Below is a small trained network, with its code and all its weights. Each question gives an input and a class and asks what happens when units are switched off, that is, made to give their printed mean instead of their output.

import numpy as np


def w(rows, s, z=0):
    codes = np.array(rows[::2]) - 128.0
    scale = np.full(codes.shape[1], s)
    scale[-1] = z or s
    return codes * scale


def f(y):
    return np.maximum(y, 0)


def log_softmax(a):
    a = a - a.max(-1, keepdims=True)
    return a - np.log(np.exp(a).sum(-1, keepdims=True))


def net(x, mask):
    res = np.array(x, float).reshape(1, 3) / 4 @ E
    y = f(res @ A[0][:, :-1].T + A[0][:, -1])
    res = res + np.where(mask, y, B[0][:, -1]) @ B[0][:, :-1]
    return log_softmax(res[-1] @ U[:, :-1].T + U[:, -1])


A, B = {}, {}
E = w([
[128,254,90],'x0',
[223,107,37],'x1',
[28,64,85],'x2',
],0.013)
A[0] = w([
[54,105,146,176],'neuron 1',
[58,96,131,255],'neuron 2',
[126,6,150,172],'neuron 3',
[184,208,156,199],'neuron 4',
[206,179,218,181],'neuron 5',
[193,111,40,204],'neuron 6',
],0.016,0.007)
B[0] = w([
[170,160,219,230],'neuron 1',
[236,185,180,247],'neuron 2',
[230,1,167,248],'neuron 3',
[24,155,170,244],'neuron 4',
[38,60,121,247],'neuron 5',
[133,165,42,244],'neuron 6',
],0.013,0.015)
U = w([
[90,9,108,55],'0',
[194,73,43,144],'1',
[33,122,185,197],'2',
[184,60,207,4],'3',
[114,192,30,254],'4',
[158,245,170,93],'5',
],0.012,0.0051)

Each question gives the input, the list of numbers given to net, and the class t.
The units are the neurons (one row each of A and B). Each row of codes is followed by its name. A weight is (code - 128) times the scale printed after its matrix; where a second scale follows, it is the last column's (A, B and U).
mask holds one flag per neuron, in row order. A switched-off neuron (its flag False) gives its mean, the last column of its row in B, instead of its output. The means were averaged over made-up inputs and are rounded, as every weight is.
A unit's drop is (log p(t) with every unit on - log p(t) with that unit switched off) / (log p(t) with every unit on - log p(t) with every unit switched off).
The circuit of an input: a set's keep is (log p(t) with only the set's units on - log p(t) with every unit switched off) / (log p(t) with every unit on - log p(t) with every unit switched off). Starting from all 6 units, units are removed one at a time, each time the one whose removal leaves the highest keep (on an exact tie, the one counted first), for as long as the keep stays at least 0.8.
units of the circuit, in order: the units of the circuit, biggest drop first
most important unit: the unit with the biggest drop
top k neurons: the k neurons with the biggest drops, biggest first
drop of u: that unit's drop, to one decimal
input [5,2,5], class 4: units of the circuit, in order -> neuron 3; neuron 1
input [2,-6,8], class 5: most important unit -> neuron 2
input [1,-1,-1], class 2: units of the circuit, in order -> neuron 3; neuron 2
input [-3,0,-4], class 0: units of the circuit, in order -> neuron 2; neuron 1
input [-4,-3,-5], class 0: top 2 neurons -> neuron 5; neuron 2
input [-4,5,-6], class 0: units of the circuit, in order -> neuron 5; neuron 2
input [-7,5,-1], class 1: top 2 neurons -> neuron 6; neuron 1
input [3,1,0], class 4: top 4 neurons -> neuron 3; neuron 1; neuron 2; neuron 5
input [-8,-4,-8], class 0: top 2 neurons -> neuron 5; neuron 2
input [2,8,6], class 4: top 2 neurons -> neuron 6; neuron 3
input [8,0,2], class 4: top 3 neurons -> neuron 1; neuron 2; neuron 5
input [5,2,7], class 5: top 2 neurons -> neuron 3; neuron 5
input [-2,5,6], class 1: top 2 neurons -> neuron 6; neuron 4
input [2,3,-8], class 2: most important unit -> neuron 4
input [2,-8,2], class 5: drop of neuron 3 -> 0.2
input [-7,6,-4], class 1: drop of neuron 2 -> 0.0
input [-6,-2,-6], class 0: drop of neuron 5 -> 0.3
input [-5,-3,-6], class 0: top 3 neurons -> neuron 5; neuron 2; neuron 1
